[128 = 0]

[121 128  97 151 132 134 134 152 155 183 121 131 146 121 130 122 140 111
 155] => Ht DZ
[142 126 104 136 137 156 142 137 153 185 136 122 144 110 113 133 130 121
 122] => Ht DZ
[144 124 107 121 143 130 165 135 202 190 139 129 120 137 137 135 134 108
 152] => DH Fb
[110  94 111 141 115 156 157 183 197 224 184 134 130  79 122 126 121 118
 143] => Ht Rp
[124 139  84 127 132 126 158 124 149 183 145 124 160 115 122 114 132 130
 139] => Ht DZ
[112 108 108 139 134 123 179 153 181 181 156 123 153 110 110 120 125 123
 126] => Ht Rp
[129  90  99 130 140 150 221 165 230 199 172 135 121 103 124 136 110 145
 149] => DH NS
[134 106 112 129 143 129 186 171 159 124 162 119 131 111 116 149 130 102
 141] => DH NS
[149 142  74 135 165 122 188 110 252 240 137 131 119 131 138 123 136 116
 144] => Ht DZ
[110 139 105 142 135 115 159 108 169 168 136 135 119 127 121 122 136 127
 146] => Ht DZ
[155 101 109 115 147 137 208 192 150 142 148 109 102 102 109 146 144 133
 143] => DH NS
[134 110 106 159 149 114 164 128 155 181 141 105 116 121 171 129 131 119
 148] => Ht Rp
[104  98 105 109 144 157 198 150 180 155 149 128  99 112 113 142 123 136
 135] => DH NS
[136 149  90 117 133 106 174 139 177 121 138 127 122 142 101 141 145 133
 143] => DH NS
[125 121 123 130 145 114 149 127 150 164 144 123 137 108 114 124 145 110
 130] => Ht Rp
[122 106  97 133 121 102 151 129 146 142 135 131 156 122  98 140 123 106
 149] => Ht Rp

[112 134 143  95 112 122 150 129 142 134 122 126 139 116  97 126 141 166
 131] => H V
[ 87 132 127 116  98 104 157 135 163 144 137 131 125 119 115 124 138 148
 118] => H F
[107 143 151 110 124 110 138 138 137 142 127 121 125 128 109 130 135 162
 131] => H V
[126  95 133 144 110 156 138 144 162 126 129 145 120  92 117 129 145 116
 142] => R G
[138  97 152 149 139 149 129 151 121 145 116 122 105 111 118 149 144 130
 150] => R Q
[106 109 108 110 138  89 173 135 190 150 159 162 108  77 132  87 148  81
 139] => R G
[119 151 128 137  82 133 149 132 114 138 107 109 113 149 115 121 142 182
 132] => H S
[120 115 125 144 213 116 139 141 152 148  42 137 131 128 121  90 133 102
 125] => E U
[105  96 143 137 126 134 143 150 143 149 117 127 106 112 108 133 157 141
 154] => R Q
[113 105  93 116 122 139 139 130 158 142 148 168 116 107 137 110 170 103
 122] => K Y
[142  99 116 111 169 155 131 115 135 136 131 168 126 130 127 138 154 113
 145] => K Y
[122  92 100 184 148  95 150 152 147 145 116 122 104 111 129 114 143  87
 116] => E X

[150 133 143 121 121 212 158 102 132 111  98 104 187 139 145 122 140 125
 118] => JF (30)
[141 126 129 127 108 161 114 139 195 131  95 124 169 127 144 147 106 165
 124] => JF (43)
[124 130 140 139 171 111 101 140 194  81 135 147  84 126 136 127  58 119
 156] => LL (37)
[109 106 124 123 152 105 139 173 155 132 169 141 117  72 130 133  93 126
 144] => LL (37)
[151 143 127 140 145 161 140 131 155 110 130 150  86 129 105 172  97 154
   6] => Tm (34)
[167  86 107 124 134 124 120 135 203  42 128 203  32 143 112 132 128 156
 131] => Tm (34)
[152 120 112 137 114 196 153 140 148  81 105 114 125 130 109 138 146 155
 148] => JF (30)
[147  84  34 139 184 172 187 187 137  35 102 120  79 169 121 148 115 151
 114] => LL (32)
[124 104 124 155  97 152 155 104 201  84 111 145 104 162  60 119 193 155
 142] => JF (30)
[140  66  84 146 144 150 170 158 186  38 139 179  27 152  99 114 192 134
 158] => LL (25)
[100 143 118  95 145 239 111 128  66 160 107  68 214  90 223  73  60 137
 115] => JF (43)
[168  71 106 168 161 141 147 153 173  67  65 171  75 146 126 153 107 178
 135] => Tm (34)
[178  91 128 142 138 118 163  81 183  51 117 168  48 123  63  97 160 128
 186] => LL (32)
[151 104 144 141 132 158 104 124 130 140 104 111 179  86 155 142  81 136
 133] => Tm (44)
[173  71  86 179 166 129 140 136 174  56 142 177  52 171 125 180 102 175
 138] => Tm (34)
[202 133 132 137 126 154 145 112 149  95  94 113 132 122  87  83 144 147
 182] => JF (30)
[ 94 124 113 174 127 135 136 139 187  50 124 206  48  85  64  93 172  32
 187] => LL (37)
[164 147  85 152 215 156 148 159 128 102 102 137  95 127 196 141  63 186
 131] => Tm (26)
[171  93 118 148 133 163 167 126  36  85  98 192  89 154 101 124 191 149
 145] => JF (38)

[140 113 113 148 126 172 137 167 112 179 105 131 141  98 115 111 147 125
 188] => Jt ZR
[106  85 166  84 122 135 118 142 133 155 135 118 123  90 146 101 129 124
 110] => Rh Gg
[141 125 165 133 140 128 123 155 138 145 118 137 154  93 133 147 126 102
 137] => Jt ZR
[106 101 156  55 125 147 156 129 136 129 106 117 119 102 131 121 124 145
 137] => Rh FM
[ 96  97 149  95 125 132 141 148 134 136 110 122 134 115 115 115 109 138
 187] => Rh FM
[118 108 152  87 127 153 131 130 136 126 117 121 126 106 140 112 111 128
 128] => Rh Gg
[149 140  80 144 135 149 128 141 132 141  86 130 143 120 125 104 123 144
 196] => Rh FM
[126 134 135 132 124 139 128 138 133 125 113 128 118 113 131 101 107 121
 185] => Rh Gg
